How the items are linked:
state | & +
z947 | z842 z914
z572 | z829 z545
z545 | z732 z572
z465 | z252 z554
z295 | z465 z317
z732 | z591 z440
z829 | z688 z529
z9 | z157 z177
z94 | z863 z588
z157 | z810 z6
z440 | z572 z732
z177 | z196 z9
z670 | z6 z810
z842 | z680 z668
z982 | z953 z184
z588 | z133 z94
z462 | z554 z252
z554 | z317 z465
z402 | z520 z480
z133 | z681 z851
z668 | z914 z842
z514 | z947 z182
z279 | z9 z196
z184 | z109 z982
z673 | z588 z863
z478 | z480 z520
z182 | z295 z514
z688 | z184 z953
z252 | z865 z462
z810 | z149 z670
z681 | z440 z591
z317 | z514 z295
z865 | z673 z937
z953 | z529 z688
z937 | z462 z865
z914 | z182 z947
z520 | z778 z478
z591 | z851 z681
z379 | z982 z109
z480 | z379 z402
z20 | z668 z680
z680 | z279 z20
z196 | z20 z279
z6 | z177 z157
z149 | z478 z778
z863 | z937 z673
z778 | z670 z149
z851 | z94 z133
z529 | z545 z829
z109 | z402 z379

In the rows, 59 means zero.

The rows follow the links: the fewer symbols apart two items are, the more alike their rows tend to be.

Each row is also shifted at random along 3 hidden directions that mean nothing.

Each row, then its item:
[49, 64, 51, 71, 56, 55, 73, 63, 51, 37, 44, 50, 78, 53, 58, 58, 53, 84, 57, 72, 36, 64, 62, 80, 49, 80, 56] | z572
[66, 69, 57, 32, 66, 60, 76, 74, 62, 87, 56, 41, 52, 56, 58, 36, 43, 41, 56, 56, 77, 76, 56, 75, 44, 54, 58] | z865
[68, 54, 51, 55, 68, 85, 51, 78, 37, 41, 67, 37, 36, 77, 67, 45, 40, 54, 79, 78, 64, 76, 61, 74, 48, 43, 64] | z182
[47, 70, 55, 65, 58, 62, 74, 68, 74, 87, 52, 70, 53, 61, 48, 86, 56, 49, 46, 73, 89, 39, 68, 75, 46, 55, 60] | z851
[52, 43, 51, 56, 63, 57, 38, 74, 77, 84, 56, 49, 70, 57, 69, 45, 40, 32, 45, 63, 73, 63, 61, 65, 61, 63, 57] | z778
[55, 46, 54, 67, 66, 64, 50, 64, 40, 85, 63, 62, 74, 65, 65, 66, 49, 37, 70, 54, 71, 49, 61, 56, 62, 74, 66] | z402
[39, 50, 53, 83, 68, 56, 49, 80, 82, 43, 51, 53, 67, 52, 60, 68, 30, 67, 38, 71, 53, 56, 62, 82, 47, 66, 54] | z462
[63, 77, 60, 50, 62, 68, 80, 60, 28, 57, 58, 46, 72, 66, 54, 35, 54, 75, 89, 54, 48, 87, 60, 72, 54, 75, 56] | z529
[46, 69, 65, 86, 58, 76, 65, 68, 32, 59, 71, 60, 61, 72, 54, 58, 84, 56, 82, 48, 68, 39, 51, 40, 64, 54, 71] | z184
[60, 77, 64, 83, 52, 53, 81, 70, 88, 41, 60, 61, 51, 58, 53, 44, 66, 73, 35, 61, 56, 57, 55, 62, 47, 50, 55] | z681
[52, 61, 55, 87, 60, 58, 58, 90, 95, 52, 60, 42, 64, 57, 70, 52, 48, 54, 30, 68, 57, 50, 59, 70, 53, 60, 65] | z937
[68, 52, 50, 56, 54, 53, 43, 63, 68, 32, 47, 47, 65, 54, 74, 39, 61, 71, 57, 74, 36, 77, 57, 57, 64, 62, 57] | z20
[60, 55, 61, 50, 61, 79, 45, 95, 53, 73, 63, 24, 44, 70, 85, 7, 59, 22, 67, 74, 78, 83, 55, 56, 54, 48, 61] | z279
[69, 69, 53, 36, 70, 52, 75, 66, 76, 79, 52, 52, 60, 49, 53, 48, 39, 55, 45, 63, 70, 76, 63, 84, 39, 64, 50] | z673
[69, 62, 66, 40, 43, 26, 75, 19, 77, 61, 61, 68, 66, 42, 48, 70, 106, 74, 45, 25, 31, 70, 46, 16, 80, 66, 74] | z478
[59, 52, 64, 53, 56, 50, 48, 55, 75, 82, 61, 66, 67, 45, 71, 53, 71, 42, 37, 44, 60, 55, 56, 34, 81, 64, 60] | z670
[64, 70, 52, 64, 70, 81, 69, 75, 44, 32, 63, 55, 42, 72, 57, 54, 35, 75, 76, 72, 59, 75, 68, 91, 38, 45, 52] | z953
[47, 66, 61, 65, 50, 51, 72, 61, 84, 80, 56, 68, 62, 55, 48, 84, 70, 48, 39, 69, 81, 33, 56, 58, 59, 49, 62] | z94

Complete each set of four: the symbols that take the first to the second take the third to the fourth.
Answer with the item's name.
[61, 70, 66, 62, 62, 87, 74, 63, 35, 60, 68, 71, 38, 79, 46, 67, 51, 59, 79, 69, 80, 47, 70, 83, 37, 39, 48]
: [71, 65, 61, 35, 63, 76, 64, 46, 33, 66, 74, 60, 49, 67, 54, 58, 77, 57, 84, 44, 65, 68, 50, 42, 68, 55, 67]
:: [49, 59, 51, 66, 70, 70, 57, 77, 32, 68, 61, 49, 71, 68, 67, 53, 55, 46, 84, 58, 65, 54, 53, 56, 61, 67, 65]
: z842

[75, 64, 56, 63, 65, 61, 70, 50, 52, 31, 70, 67, 48, 63, 53, 66, 52, 84, 68, 55, 44, 64, 60, 76, 48, 51, 54]
: [61, 40, 52, 56, 52, 48, 40, 49, 81, 31, 47, 69, 53, 45, 72, 70, 51, 63, 45, 67, 39, 65, 68, 66, 64, 63, 47]
:: [60, 82, 66, 59, 62, 54, 78, 65, 88, 70, 58, 67, 47, 52, 50, 56, 51, 57, 26, 60, 68, 56, 64, 71, 46, 46, 53]
: z842

[61, 87, 64, 77, 55, 56, 85, 78, 91, 52, 66, 46, 41, 60, 53, 17, 76, 60, 27, 50, 59, 59, 46, 51, 58, 40, 61]
: [76, 53, 59, 58, 60, 50, 60, 37, 83, 29, 54, 88, 32, 60, 45, 104, 54, 77, 42, 56, 51, 47, 65, 63, 55, 38, 57]
:: [66, 43, 65, 36, 53, 53, 48, 41, 57, 85, 53, 69, 62, 56, 63, 67, 72, 41, 68, 57, 69, 62, 58, 38, 78, 63, 60]
: z688

[66, 52, 63, 37, 52, 42, 57, 38, 78, 76, 53, 77, 55, 43, 58, 90, 71, 49, 43, 63, 60, 60, 59, 55, 66, 60, 61]
: [55, 74, 59, 43, 55, 59, 79, 59, 43, 92, 49, 50, 77, 55, 51, 52, 57, 53, 70, 63, 71, 65, 57, 74, 47, 74, 62]
:: [46, 52, 58, 93, 67, 60, 45, 76, 77, 29, 61, 51, 60, 61, 66, 67, 48, 59, 50, 57, 53, 51, 61, 69, 57, 59, 57]
: z149

[65, 56, 63, 84, 51, 63, 45, 53, 89, 34, 68, 70, 30, 63, 62, 59, 80, 62, 36, 60, 55, 49, 53, 34, 68, 32, 57]
: [49, 44, 54, 47, 68, 57, 43, 62, 56, 91, 55, 53, 83, 51, 70, 62, 38, 37, 62, 53, 74, 63, 61, 59, 63, 82, 55]
:: [71, 62, 50, 53, 66, 58, 61, 49, 63, 26, 54, 62, 57, 53, 52, 67, 43, 85, 57, 59, 37, 72, 64, 77, 55, 57, 59]
: z157

[66, 37, 59, 39, 53, 58, 48, 31, 38, 80, 50, 84, 63, 58, 51, 94, 66, 46, 78, 57, 70, 50, 70, 49, 70, 73, 53]
: [44, 71, 62, 84, 53, 58, 76, 56, 45, 35, 58, 64, 74, 63, 49, 57, 73, 79, 75, 58, 44, 53, 52, 53, 61, 70, 64]
:: [48, 76, 67, 91, 45, 64, 73, 65, 81, 38, 65, 69, 47, 62, 39, 62, 78, 76, 46, 60, 53, 42, 61, 54, 59, 46, 54]
: z157

[46, 47, 55, 90, 67, 62, 44, 69, 57, 31, 67, 51, 66, 60, 72, 50, 46, 68, 60, 53, 42, 54, 58, 55, 63, 66, 62]
: [75, 54, 60, 69, 60, 80, 49, 55, 42, 31, 71, 56, 32, 80, 61, 63, 77, 63, 77, 61, 61, 62, 51, 40, 68, 27, 67]
:: [66, 79, 63, 39, 61, 61, 82, 45, 46, 86, 78, 62, 46, 65, 47, 57, 88, 46, 67, 33, 77, 61, 52, 37, 67, 39, 66]
: z863

[52, 49, 66, 83, 57, 67, 46, 52, 37, 47, 80, 80, 61, 66, 56, 73, 78, 62, 83, 42, 66, 38, 66, 31, 74, 55, 57]
: [54, 38, 59, 43, 58, 37, 38, 54, 80, 69, 43, 63, 78, 39, 80, 57, 44, 54, 41, 55, 44, 73, 68, 64, 65, 85, 61]
:: [71, 45, 57, 30, 52, 49, 48, 44, 70, 77, 52, 64, 57, 48, 65, 79, 68, 43, 50, 65, 64, 62, 60, 54, 67, 59, 65]
: z109

[70, 85, 65, 49, 56, 58, 80, 55, 69, 87, 76, 58, 41, 62, 48, 38, 92, 43, 51, 34, 80, 63, 45, 30, 64, 38, 63]
: [46, 47, 52, 61, 58, 43, 57, 53, 85, 66, 44, 79, 66, 49, 48, 112, 31, 65, 34, 77, 64, 38, 78, 95, 45, 68, 50]
:: [57, 43, 59, 57, 58, 77, 35, 68, 38, 69, 66, 64, 53, 75, 68, 54, 59, 40, 85, 66, 80, 54, 63, 57, 64, 56, 53]
: z196

[48, 56, 55, 86, 59, 76, 58, 65, 39, 56, 70, 78, 59, 76, 55, 99, 55, 59, 81, 63, 73, 30, 72, 66, 59, 54, 49]
: [64, 40, 54, 60, 59, 53, 34, 67, 88, 40, 55, 65, 46, 48, 70, 61, 47, 56, 34, 70, 57, 59, 70, 65, 53, 46, 50]
:: [71, 51, 61, 76, 54, 70, 50, 41, 55, 25, 65, 78, 30, 74, 59, 87, 83, 65, 68, 61, 56, 45, 57, 38, 69, 28, 61]
: z673

[59, 51, 65, 48, 53, 42, 46, 50, 74, 83, 58, 61, 75, 42, 71, 43, 79, 41, 40, 35, 50, 59, 56, 30, 86, 74, 61]
: [46, 54, 56, 79, 56, 66, 61, 48, 34, 50, 64, 78, 74, 64, 47, 96, 45, 76, 80, 64, 59, 33, 73, 68, 59, 65, 60]
:: [58, 71, 59, 55, 61, 76, 78, 63, 48, 77, 67, 72, 48, 78, 43, 73, 55, 55, 77, 69, 89, 46, 68, 78, 41, 44, 49]
: z480

[68, 48, 51, 34, 59, 53, 44, 52, 82, 67, 51, 62, 52, 52, 69, 78, 51, 52, 34, 70, 67, 61, 66, 75, 58, 55, 62]
: [70, 67, 55, 38, 54, 39, 61, 46, 81, 65, 53, 47, 62, 39, 62, 48, 78, 56, 39, 44, 49, 82, 41, 31, 71, 58, 72]
:: [55, 43, 67, 87, 60, 72, 45, 56, 50, 33, 75, 80, 57, 65, 60, 78, 60, 67, 72, 47, 48, 40, 69, 47, 68, 54, 51]
: z947

[71, 54, 59, 74, 53, 76, 42, 63, 58, 26, 64, 50, 31, 71, 68, 51, 64, 66, 63, 71, 52, 69, 52, 50, 61, 31, 62]
: [56, 50, 63, 57, 65, 68, 45, 62, 32, 63, 64, 48, 70, 66, 79, 33, 66, 48, 88, 51, 59, 65, 66, 42, 72, 62, 54]
:: [70, 73, 61, 45, 63, 71, 70, 45, 43, 74, 71, 62, 45, 71, 47, 62, 72, 52, 76, 46, 74, 58, 51, 48, 64, 40, 66]
: z554

[53, 56, 64, 91, 63, 74, 46, 74, 48, 40, 70, 51, 61, 72, 71, 42, 66, 65, 71, 52, 54, 55, 59, 48, 67, 55, 59]
: [43, 62, 57, 86, 61, 81, 61, 81, 40, 45, 66, 47, 62, 72, 65, 64, 49, 65, 79, 74, 59, 51, 52, 78, 49, 58, 65]
:: [64, 83, 61, 56, 64, 70, 87, 63, 38, 70, 67, 52, 65, 74, 57, 27, 71, 67, 86, 57, 63, 67, 51, 52, 53, 60, 63]
: z20

[63, 70, 61, 35, 60, 40, 77, 42, 72, 93, 52, 59, 70, 43, 49, 59, 57, 60, 47, 54, 56, 70, 59, 68, 53, 65, 57]
: [56, 64, 54, 72, 63, 60, 63, 62, 84, 39, 46, 72, 59, 52, 48, 87, 32, 75, 40, 80, 57, 48, 75, 102, 32, 58, 40]
:: [59, 84, 61, 53, 56, 63, 82, 68, 42, 78, 62, 53, 62, 74, 53, 30, 73, 52, 85, 64, 70, 64, 51, 55, 53, 60, 61]
: z94

